Below are the code and all the weights of a small trained network. Each question names an input and a class and asks about switching units off, where a switched-off unit gives its printed mean instead of its output.

import numpy as np


def w(rows, s, z=0):
    codes = np.array(rows[::2]) - 128.0
    scale = np.full(codes.shape[1], s)
    scale[-1] = z or s
    return codes * scale


def f(y):
    return y / 2 * (1 + np.tanh(0.7978845608 * (y + 0.044715 * y**3)))


def log_softmax(a):
    a = a - a.max(-1, keepdims=True)
    return a - np.log(np.exp(a).sum(-1, keepdims=True))


def net(x, mask):
    res = np.array(x, float).reshape(1, 4) / 4 @ E
    y = f(res @ A[0][:, :-1].T + A[0][:, -1])
    res = res + np.where(mask, y, B[0][:, -1]) @ B[0][:, :-1]
    return log_softmax(res[-1] @ U[:, :-1].T + U[:, -1])


A, B = {}, {}
E = w([
[42,164,127,143,168,94,201,54,74],'x0',
[89,181,207,10,116,150,67,61,182],'x1',
[117,65,200,146,203,82,161,109,204],'x2',
[101,140,89,82,122,29,178,103,150],'x3',
],0.012)
A[0] = w([
[138,106,103,187,128,106,154,193,104,123],'N0',
[107,110,144,122,42,90,100,215,206,201],'N1',
[124,99,99,147,134,128,141,156,94,65],'N2',
[176,184,105,114,28,150,99,86,90,144],'N3',
[132,35,94,180,177,43,208,109,121,125],'N4',
[164,83,40,119,62,121,146,212,86,42],'N5',
[104,198,142,84,136,183,115,117,105,222],'N6',
[163,83,150,108,118,193,2,99,204,254],'N7',
[106,200,151,30,83,96,101,75,120,169],'N8',
[137,194,117,100,171,162,35,140,128,72],'N9',
[196,102,102,153,105,195,113,142,102,101],'N10',
],0.011,0.0033)
B[0] = w([
[135,83,112,133,88,109,145,122,113,227],'N0',
[119,155,125,113,169,125,114,143,134,196],'N1',
[102,133,84,109,116,119,158,75,121,175],'N2',
[113,158,121,110,130,179,92,178,144,220],'N3',
[49,123,180,144,130,111,115,150,191,255],'N4',
[176,169,165,98,122,170,52,169,114,245],'N5',
[124,124,176,94,142,98,141,120,144,202],'N6',
[85,137,199,182,160,184,7,214,157,246],'N7',
[76,78,131,176,98,83,182,146,174,239],'N8',
[121,167,140,151,142,142,100,140,168,179],'N9',
[147,100,109,132,75,134,191,77,111,220],'N10',
],0.014)
U = w([
[231,232,12,83,120,200,110,102,16,1],'0',
[98,23,89,144,87,78,231,54,122,86],'1',
[101,154,254,144,151,183,68,180,154,225],'2',
],0.0077,0.0022)

Each question gives the input, the list of numbers given to net, and the class t.
The units are the neurons (one row each of A and B). Each row of codes is followed by its name. A weight is (code - 128) times the scale printed after its matrix; where a second scale follows, it is the last column's (A, B and U).
mask holds one flag per neuron, in row order. A switched-off neuron (its flag False) gives its mean, the last column of its row in B, instead of its output. The means were averaged over made-up inputs and are rounded, as every weight is.
A unit's drop is (log p(t) with every unit on - log p(t) with that unit switched off) / (log p(t) with every unit on - log p(t) with every unit switched off).
The circuit of an input: a set's keep is (log p(t) with only the set's units on - log p(t) with every unit switched off) / (log p(t) with every unit on - log p(t) with every unit switched off). Starting from all 11 units, units are removed one at a time, each time the one whose removal leaves the highest keep (on an exact tie, the one counted first), for as long as the keep stays at least 0.8.
circuit, biggest first: the units of the circuit, biggest drop first
k most important neurons: the k neurons with the biggest drops, biggest first
drop of u: that unit's drop, to one decimal
input [0,-7,1,-4], class 1: circuit, biggest first -> (N7)
input [8,-6,4,8], class 1: 2 most important neurons -> (N7 N5)
input [1,-1,-5,-2], class 0: circuit, biggest first -> (N7 N4)
input [-2,-7,-3,3], class 0: 2 most important neurons -> (N5 N7)
input [5,-3,-1,5], class 1: 3 most important neurons -> (N7 N5 N3)
input [3,-8,5,2], class 1: 3 most important neurons -> (N7 N0 N2)
input [6,-3,1,-3], class 1: 3 most important neurons -> (N7 N5 N3)
input [-7,-8,-2,2], class 0: 2 most important neurons -> (N5 N7)
input [4,-7,-3,-3], class 1: drop of N4 -> 0.1
input [8,-2,-4,2], class 1: drop of N5 -> 0.2
input [-7,-5,-2,4], class 0: drop of N7 -> 0.2
